Read these off the table that follows.
1) The entry just left of 54.9?
2) The 1st entry in reading order?
3) The second smallest entry?
4) The entry just right of 6.2?
5) The entry just left of -19.8?
6) The smallest entry?
[[ 27.7 -25.5  -3.8  27.9  -5.1 -52.8  32.5 -15.4  10.9  30.2  14.0  33.4
   -5.2 -22.7 -47.3 -16.0]
 [-61.1  11.6  30.3 -16.0  24.7  52.8 -25.5  11.4 -16.4 -36.5 -35.2 -37.0
   27.0  48.1  54.9  17.2]
 [ 38.7  -4.0 -14.0 -36.0 -12.5   5.9 -18.1  17.2   0.5 -18.0   6.2 -18.0
  -29.2  16.5 -19.8 -24.3]]
1) 48.1
2) 27.7
3) -52.8
4) -18.0
5) 16.5
6) -61.1

W =
[[-41.0  -7.0 -24.7 -34.2 -33.3 -28.5 -25.7  69.5   2.5  27.2  -3.8  40.9
   63.6  34.9  37.8]
 [ 13.3   0.9  14.8   3.6  13.3   1.9  44.2 -34.7 -11.2 -10.0 -30.1 -10.7
  -30.7  -1.7 -19.4]]
The entry just left of -34.7: 44.2
The maximum is 69.5
The entry just left of -1.7 is -30.7
The entry just left of 44.2: 1.9
Report the entry just left of 63.6.
A: 40.9
Report the smallest entry.
A: -41.0
The entry just left of 69.5 -> -25.7
The entry just left of 27.2 -> 2.5
Report the entry just right of -30.7.
A: -1.7
The entry just left of -10.0 -> -11.2

array([[2808, 4360, 6489, 6430, 3531, 3315, 2793, 2834, 3131, 6428, 4044],
       [6030, 6401, 1348, 1414, 6100, 2493, 2761, 2821, 6009, 1649, 6279],
       [3089, 2795, 7838, 7746, 2893, 5816, 5536, 5519, 2864, 7604, 2824],
       [6028, 6471, 1333, 1386, 6260, 3394, 3543, 3622, 6234, 1530, 6400],
       [3602, 2954, 7718, 7645, 3100, 5819, 5617, 5616, 3136, 7520, 2956],
       [4520, 5217, 5613, 5598, 4682, 2515, 2112, 2166, 4410, 5606, 4945],
       [4127, 3039, 4986, 5048, 3474, 6995, 6917, 6856, 3665, 4969, 3113],
       [3973, 3676, 4994, 4965, 4023, 7235, 7351, 7308, 4151, 4844, 3876],
       [2142, 6845, 3130, 2953, 5309, 3771, 3897, 3894, 4451, 3039, 6602]])
The entry just right of the largest entry is 7746
Read off the last entry, reading row by row.
Answer: 6602
Read off the entry in the bottom-left corner.
Answer: 2142
The bottom entry of the column that holds the smallest entry: 3130
The first entry of the largest entry's row: 3089
Read off the entry just left of 3113.
Answer: 4969
The entry just left of 2515 is 4682
Read off the entry just right of the centre entry.
Answer: 5617
The entry directly below 7718: 5613
The 5th entry, reading row by row is 3531
Read off the entry just left of 7351.
Answer: 7235
Read off the first entry in reading order.
Answer: 2808
Read off the 4th entry in reading order.
Answer: 6430
Read off the 3rd largest entry.
Answer: 7718
The entry directly below 6260 -> 3100
Read off the entry just left of 5606.
Answer: 4410
The minimum: 1333
The 3rd entry on the main diagonal is 7838
Read off the second entry on the diagonal from the top-right corner.
Answer: 1649
Read off the entry directly above 3100.
Answer: 6260
Read off the top-right entry.
Answer: 4044
The largest entry in the last row is 6845
The 3rd entry on the diagonal from the top-right corner: 2864
Read off the largest entry in the first row.
Answer: 6489
Read off the entry directly above 3676.
Answer: 3039
Read off the last entry of the smallest entry's row.
Answer: 6400
Read off the entry directly above 3973.
Answer: 4127
The entry just left of the largest entry -> 2795
The entry just right of the smallest entry: 1386
The entry just right of 7520: 2956

a =
[[-45.3 -25.6 -42.0 -57.0  -1.0 -62.8 -35.7 -16.7 -43.7 -12.4   3.5 -60.7
   -4.9 -62.7]
 [-41.3  47.0  71.0 -35.1  -2.2  32.7 -41.2  22.9 -26.3  11.6 -14.3 -43.7
  -25.9 -37.3]]
The entry just left of -35.1: 71.0
The entry just left of -25.6 -> -45.3
The entry just left of 47.0: -41.3
The entry just left of the smallest entry? -1.0
The entry just left of -1.0 is -57.0
The entry just left of 22.9: -41.2
The entry just left of -37.3 -> -25.9
The entry just right of -35.7: -16.7
The entry just left of -35.7? -62.8
